Here is a tiny trained network, its code and every weight. The questions are about switching its units off for an input and a class, where a switched-off unit gives its printed mean instead of its output.

import numpy as np


def w(rows, s, z=0):
    codes = np.array(rows[::2]) - 128.0
    scale = np.full(codes.shape[1], s)
    scale[-1] = z or s
    return codes * scale


def f(y):
    return np.maximum(y, 0)


def log_softmax(a):
    a = a - a.max(-1, keepdims=True)
    return a - np.log(np.exp(a).sum(-1, keepdims=True))


def net(x, mask):
    res = np.array(x, float).reshape(1, 5) / 4 @ E
    y = f(res @ A[0][:, :-1].T + A[0][:, -1])
    res = res + np.where(mask, y, B[0][:, -1]) @ B[0][:, :-1]
    return log_softmax(res[-1] @ U[:, :-1].T + U[:, -1])


A, B = {}, {}
E = w([
[164,219,238],'x0',
[238,75,153],'x1',
[129,127,131],'x2',
[44,2,156],'x3',
[125,126,131],'x4',
],0.0099)
A[0] = w([
[144,195,170,137],'N0',
[32,133,134,186],'N1',
[96,23,105,95],'N2',
[81,138,106,147],'N3',
[204,68,207,245],'N4',
[31,187,100,255],'N5',
[179,114,66,213],'N6',
[92,52,65,202],'N7',
[92,72,249,141],'N8',
[90,97,228,146],'N9',
],0.012,0.007)
B[0] = w([
[144,177,192,199],'N0',
[120,151,115,216],'N1',
[47,103,192,229],'N2',
[49,228,153,172],'N3',
[247,70,110,242],'N4',
[81,212,111,247],'N5',
[191,81,58,201],'N6',
[62,98,108,253],'N7',
[87,123,56,210],'N8',
[90,152,45,194],'N9',
],0.012)
U = w([
[105,194,75,207],'0',
[149,113,87,202],'1',
[63,161,167,1],'2',
[111,73,146,57],'3',
[92,197,255,199],'4',
[176,145,207,72],'5',
],0.013,0.0045)

Each question gives the input, the list of numbers given to net, and the class t.
The units are the neurons (one row each of A and B). Each row of codes is followed by its name. A weight is (code - 128) times the scale printed after its matrix; where a second scale follows, it is the last column's (A, B and U).
mask holds one flag per neuron, in row order. A switched-off neuron (its flag False) gives its mean, the last column of its row in B, instead of its output. The means were averaged over made-up inputs and are rounded, as every weight is.
A unit's drop is (log p(t) with every unit on - log p(t) with that unit switched off) / (log p(t) with every unit on - log p(t) with every unit switched off).
The circuit of an input: a set's keep is (log p(t) with only the set's units on - log p(t) with every unit switched off) / (log p(t) with every unit on - log p(t) with every unit switched off). Starting from all 10 units, units are removed one at a time, each time the one whose removal leaves the highest keep (on an exact tie, the one counted first), for as long as the keep stays at least 0.8.
units of the circuit, in order: the units of the circuit, biggest drop first
most important unit: the unit with the biggest drop
top k neurons: the k neurons with the biggest drops, biggest first
drop of u: that unit's drop, to one decimal
input [4,-8,-8,8,2], class 0: units of the circuit, in order	(N9)
input [-8,1,-1,-8,2], class 1: units of the circuit, in order	(N6; N5)
input [5,4,1,0,-1], class 5: units of the circuit, in order	(N7; N4)
input [2,-1,-5,0,-3], class 4: units of the circuit, in order	(N6; N8)
input [-6,0,-6,2,-8], class 2: top 2 neurons	(N4; N2)
input [6,8,-8,1,-5], class 1: top 2 neurons	(N8; N9)
input [8,2,1,-1,-2], class 5: units of the circuit, in order	(N4; N5)
input [-3,4,8,3,-1], class 3: units of the circuit, in order	(N2; N5)
input [-3,0,-6,8,7], class 2: units of the circuit, in order	(N2; N6)
input [0,2,7,-1,5], class 1: top 2 neurons	(N2; N0)
input [4,-1,0,-2,1], class 4: top 2 neurons	(N6; N0)
input [2,6,-7,6,6], class 1: top 3 neurons	(N4; N9; N8)
input [7,2,-5,4,6], class 1: top 2 neurons	(N4; N5)
input [-1,3,-2,1,4], class 3: most important unit	N5
input [8,2,-3,7,-4], class 1: top 2 neurons	(N4; N5)
input [4,6,7,8,-6], class 1: top 3 neurons	(N4; N9; N8)
input [-4,2,-3,4,-6], class 3: top 2 neurons	(N2; N5)
input [5,-3,-6,8,0], class 0: top 2 neurons	(N9; N8)
input [-3,6,5,2,6], class 3: top 3 neurons	(N2; N5; N9)
input [-8,-3,-1,1,-4], class 2: most important unit	N2
input [-1,7,4,-5,-7], class 1: top 2 neurons	(N6; N2)
input [7,0,8,5,7], class 0: top 3 neurons	(N9; N8; N6)
input [-3,-2,1,8,7], class 2: drop of N2	0.7
input [-6,-7,-3,8,0], class 2: drop of N2	0.4
input [-5,2,5,2,-8], class 3: drop of N2	0.2
